Here is a tiny trained network, its code and every weight. The questions are about switching its units off for an input and a target symbol, where a switched-off unit gives its printed mean instead of its output.

import numpy as np


def w(rows, s, z=0):
    codes = np.array(rows[::2]) - 128.0
    scale = np.full(codes.shape[1], s)
    scale[-1] = z or s
    return codes * scale


def f(y):
    return y / 2 * (1 + np.tanh(0.7978845608 * (y + 0.044715 * y**3)))


def softmax(a):
    e = np.exp(a - a.max(-1, keepdims=True))
    return e / e.sum(-1, keepdims=True)


def log_softmax(a):
    a = a - a.max(-1, keepdims=True)
    return a - np.log(np.exp(a).sum(-1, keepdims=True))


def net(x, mask):
    ids = ['Ψβεηθλ'.index(c) for c in x.split()]
    T = len(ids)
    res = E[ids] + P[:T]
    r = res
    for j in range(3):
        rows = slice(3 * j, 3 * j + 3)
        q, k, v = (r @ M[0][rows].T for M in (Q, K, V))
        z = softmax(np.where(np.tri(T) > 0, q @ k.T / 3**0.5, -1e9)) @ v
        o = O[0][rows]
        res = res + np.where(mask[j], z, o[:, -1]) @ o[:, :-1]
    y = f(res @ A[0][:, :-1].T + A[0][:, -1])
    res = res + np.where(mask[3:11], y, B[0][:, -1]) @ B[0][:, :-1]
    return log_softmax(res[-1] @ U[:, :-1].T + U[:, -1])


Q, K, V, O, A, B = {}, {}, {}, {}, {}, {}
E = w([
[104,170,130,166],'Ψ',
[209,28,108,179],'β',
[143,64,53,159],'ε',
[113,68,98,208],'η',
[132,188,168,1],'θ',
[92,110,16,123],'λ',
],0.018)
P = w([
[1,46,51,90],'0',
[190,178,88,149],'1',
[139,191,87,153],'2',
[166,169,141,196],'3',
[169,176,102,165],'4',
[152,167,146,206],'5',
[171,182,103,161],'6',
[167,174,109,182],'7',
[172,180,110,187],'8',
[175,186,87,157],'9',
[189,182,87,161],'10',
[204,160,128,196],'11',
[175,177,114,208],'12',
[221,171,102,180],'13',
],0.009)
Q[0] = w([
[197,124,65,85],'H1',
[142,51,12,210],'H1',
[147,203,82,144],'H1',
[247,237,84,129],'H2',
[99,92,118,16],'H2',
[150,198,248,50],'H2',
[123,228,233,66],'H3',
[84,129,191,56],'H3',
[200,152,127,123],'H3',
],0.011)
K[0] = w([
[162,133,64,118],'H1',
[130,9,87,179],'H1',
[88,113,104,107],'H1',
[144,121,121,151],'H2',
[139,185,108,106],'H2',
[171,201,199,141],'H2',
[182,233,118,182],'H3',
[213,156,135,127],'H3',
[55,216,129,150],'H3',
],0.012)
V[0] = w([
[139,96,59,140],'H1',
[247,152,54,167],'H1',
[196,151,206,107],'H1',
[173,77,90,148],'H2',
[144,189,76,48],'H2',
[87,117,128,87],'H2',
[46,47,129,213],'H3',
[197,53,137,132],'H3',
[24,247,190,184],'H3',
],0.011)
O[0] = w([
[103,130,171,133,217],'H1',
[8,121,124,162,181],'H1',
[117,132,64,45,30],'H1',
[117,137,213,124,198],'H2',
[128,51,135,172,103],'H2',
[184,99,101,168,138],'H2',
[139,180,89,169,248],'H3',
[255,88,197,91,123],'H3',
[71,215,71,151,73],'H3',
],0.0098,0.014)
A[0] = w([
[149,165,118,96,129],'N1',
[254,133,177,95,216],'N2',
[167,56,213,6,98],'N3',
[143,66,133,146,146],'N4',
[51,208,54,62,255],'N5',
[139,134,203,58,132],'N6',
[94,217,254,70,188],'N7',
[165,124,183,94,51],'N8',
],0.0077,0.005)
B[0] = w([
[161,46,111,52,126],'N1',
[84,134,114,55,244],'N2',
[116,228,50,107,171],'N3',
[106,106,154,80,184],'N4',
[188,114,128,77,237],'N5',
[153,101,2,110,141],'N6',
[201,106,78,136,179],'N7',
[101,114,74,115,149],'N8',
],0.0089,0.011)
U = w([
[126,148,254,69,216],'Ψ',
[72,205,161,105,120],'β',
[154,130,120,98,184],'ε',
[182,228,172,140,130],'η',
[168,66,80,175,2],'θ',
[49,173,215,72,133],'λ',
],0.0074,0.0036)

Each question gives the input, a string of symbols that net reads in full, and the target symbol t.
The units are the heads (3 rows each of Q, K, V and O) and the neurons (one row each of A and B). Each row of codes is followed by its name. A weight is (code - 128) times the scale printed after its matrix; where a second scale follows, it is the last column's (O, A, B and U).
mask holds one flag per unit, heads first, then neurons. A switched-off unit (its flag False) gives its mean, the last column of its rows in O or B, instead of its output. The means were averaged over made-up inputs and are rounded, as every weight is.
A unit's drop is (log p(t) with every unit on - log p(t) with that unit switched off) / (log p(t) with every unit on - log p(t) with every unit switched off).
The circuit of an input: a set's keep is (log p(t) with only the set's units on - log p(t) with every unit switched off) / (log p(t) with every unit on - log p(t) with every unit switched off). Starting from all 11 units, units are removed one at a time, each time the one whose removal leaves the highest keep (on an exact tie, the one counted first), for as long as the keep stays at least 0.8.
units of the circuit, in order: the units of the circuit, biggest drop first
most important unit: the unit with the biggest drop
k most important neurons: the k neurons with the biggest drops, biggest first
heads that matter: for each layer, one digit per head in row order, 1 if its drop is at least 0.15 and else 0, layers parted by /
drop when u is switched off: that unit's drop, to one decimal
input ε Ψ ε ε η β, target Ψ: heads that matter	001
input η ε β ε λ λ η ε ε η λ λ, target η: heads that matter	001
input θ θ β ε ε β ε λ Ψ η, target λ: heads that matter	101
input θ ε ε, target λ: most important unit	H3
input β θ η, target ε: 4 most important neurons	N6, N3, N2, N7
input η ε η, target η: units of the circuit, in order	H3, H1
input η Ψ β, target η: units of the circuit, in order	H3, H2
input Ψ λ η ε θ Ψ β η η θ, target ε: 2 most important neurons	N5, N1
input λ ε Ψ ε ε β ε ε β η η η β λ, target θ: heads that matter	010
input η Ψ λ ε, target η: units of the circuit, in order	H3, H1
input β ε Ψ ε η, target ε: 2 most important neurons	N6, N3
input Ψ ε θ θ Ψ η, target β: heads that matter	001
input β θ θ λ Ψ θ ε λ λ, target ε: heads that matter	011
input Ψ η β, target β: units of the circuit, in order	H3
input Ψ β θ η η ε θ λ ε λ Ψ ε θ, target ε: drop when N5 is switched off	0.1
input β λ β, target ε: drop when N6 is switched off	0.7
input η Ψ ε β θ ε η ε λ Ψ ε, target η: drop when H2 is switched off	0.2
input Ψ θ ε ε θ Ψ ε β Ψ θ Ψ λ, target β: drop when N5 is switched off	-0.2
